Here is a tiny trained network, its code and every weight. The questions are about switching its units off for an input and a target symbol, where a switched-off unit gives its printed mean instead of its output.

import numpy as np


def w(rows, s, z=0):
    codes = np.array(rows[::2]) - 128.0
    scale = np.full(codes.shape[1], s)
    scale[-1] = z or s
    return codes * scale


def f(y):
    return y / 2 * (1 + np.tanh(0.7978845608 * (y + 0.044715 * y**3)))


def softmax(a):
    e = np.exp(a - a.max(-1, keepdims=True))
    return e / e.sum(-1, keepdims=True)


def log_softmax(a):
    a = a - a.max(-1, keepdims=True)
    return a - np.log(np.exp(a).sum(-1, keepdims=True))


def net(x, mask):
    ids = ['ΨΩαβγσ'.index(c) for c in x.split()]
    T = len(ids)
    res = E[ids] + P[:T]
    q, k, v = (res @ M[0].T for M in (Q, K, V))
    z = softmax(np.where(np.tri(T) > 0, q @ k.T / 2**0.5, -1e9)) @ v
    res = res + np.where(mask[0], z, O[0][:, -1]) @ O[0][:, :-1]
    y = f(res @ A[0][:, :-1].T + A[0][:, -1])
    res = res + np.where(mask[1:9], y, B[0][:, -1]) @ B[0][:, :-1]
    return log_softmax(res[-1] @ U[:, :-1].T + U[:, -1])


Q, K, V, O, A, B = {}, {}, {}, {}, {}, {}
E = w([
[99,138,137,177,129,192,136,152],'Ψ',
[106,204,110,100,72,146,153,118],'Ω',
[105,125,186,66,91,108,190,173],'α',
[220,153,99,160,10,142,118,112],'β',
[138,196,97,91,146,254,190,153],'γ',
[36,178,138,119,92,167,222,130],'σ',
],0.022)
P = w([
[46,253,60,206,137,14,186,175],'0',
[73,207,125,97,77,139,72,171],'1',
[110,180,128,90,106,156,84,133],'2',
[150,131,148,143,108,181,97,141],'3',
[113,106,167,127,198,202,85,134],'4',
[173,61,163,183,96,161,159,142],'5',
[201,73,142,134,117,165,169,125],'6',
[181,89,167,120,152,136,127,87],'7',
[188,72,149,115,100,146,207,72],'8',
[194,122,169,105,148,95,149,48],'9',
[138,62,189,135,191,131,171,62],'10',
],0.0079)
Q[0] = w([
[151,128,2,211,176,180,181,88],'h1',
[105,198,84,200,54,170,115,81],'h1',
],0.0059)
K[0] = w([
[161,122,112,61,136,140,133,207],'h1',
[157,38,79,66,167,2,108,190],'h1',
],0.0064)
V[0] = w([
[215,126,114,162,144,45,87,2],'h1',
[126,160,74,162,127,181,58,105],'h1',
],0.0089)
O[0] = w([
[116,16,133,178,193,205,93,221,2],'h1',
[1,7,116,161,44,183,247,45,166],'h1',
],0.0099,0.0087)
A[0] = w([
[176,1,137,109,124,154,81,110,77],'n1',
[151,115,169,62,74,152,193,133,144],'n2',
[110,142,137,156,181,191,149,179,142],'n3',
[114,55,220,86,82,121,176,62,144],'n4',
[102,108,82,178,78,190,145,145,93],'n5',
[127,143,77,136,33,180,53,132,253],'n6',
[45,81,141,68,117,106,102,115,18],'n7',
[127,184,59,152,187,167,143,184,198],'n8',
],0.0085,0.0025)
B[0] = w([
[254,80,250,127,232,204,130,76,148],'n1',
[83,155,168,158,111,215,54,158,255],'n2',
[94,91,109,103,37,185,153,147,133],'n3',
[111,208,92,137,183,184,137,107,222],'n4',
[125,94,87,65,146,67,46,80,205],'n5',
[117,61,80,104,163,69,141,195,227],'n6',
[129,26,127,49,82,148,159,144,132],'n7',
[38,170,83,108,68,56,151,151,141],'n8',
],0.0078,0.014)
U = w([
[73,127,81,129,46,47,149,141,111],'Ψ',
[110,172,134,161,97,123,1,121,10],'Ω',
[207,138,141,128,116,127,173,66,147],'α',
[139,153,152,174,98,110,154,236,229],'β',
[120,165,128,137,157,68,122,210,220],'γ',
[142,131,140,119,115,81,181,162,9],'σ',
],0.0065,0.0015)

Each question gives the input, a string of symbols that net reads in full, and the target symbol t.
The units are the heads (2 rows each of Q, K, V and O) and the neurons (one row each of A and B). Each row of codes is followed by its name. A weight is (code - 128) times the scale printed after its matrix; where a second scale follows, it is the last column's (O, A, B and U).
mask holds one flag per unit, heads first, then neurons. A switched-off unit (its flag False) gives its mean, the last column of its rows in O or B, instead of its output. The means were averaged over made-up inputs and are rounded, as every weight is.
A unit's drop is (log p(t) with every unit on - log p(t) with that unit switched off) / (log p(t) with every unit on - log p(t) with every unit switched off).
The circuit of an input: a set's keep is (log p(t) with only the set's units on - log p(t) with every unit switched off) / (log p(t) with every unit on - log p(t) with every unit switched off). Starting from all 9 units, units are removed one at a time, each time the one whose removal leaves the highest keep (on an exact tie, the one counted first), for as long as the keep stays at least 0.8.
circuit, biggest first: the units of the circuit, biggest drop first
k most important neurons: the k neurons with the biggest drops, biggest first
drop when u is switched off: that unit's drop, to one decimal
input Ω β σ Ψ, target Ψ: circuit, biggest first => (n2 n1 h1)
input β β γ β Ψ Ω Ω Ψ γ, target Ω: 2 most important neurons => (n2 n6)
input β Ψ Ω β Ψ γ, target Ψ: circuit, biggest first => (n8 n1)
input Ω β γ, target Ψ: circuit, biggest first => (n8 n4)
input β β β β β Ψ, target α: 2 most important neurons => (n1 n2)
input γ γ Ψ γ β, target Ψ: circuit, biggest first => (n6 h1)
input β Ψ γ σ Ω α β α, target Ω: 2 most important neurons => (n2 n6)
input β β β β β α β, target β: most important neuron => (n5)
input Ψ γ σ β, target Ψ: 3 most important neurons => (n6 n1 n5)
input α β σ, target γ: drop when h1 is switched off => 1.2
input α γ Ω, target γ: drop when n1 is switched off => 0.0
input γ γ Ψ, target Ψ: drop when n3 is switched off => 0.0
input α β β, target γ: drop when n2 is switched off => 0.1
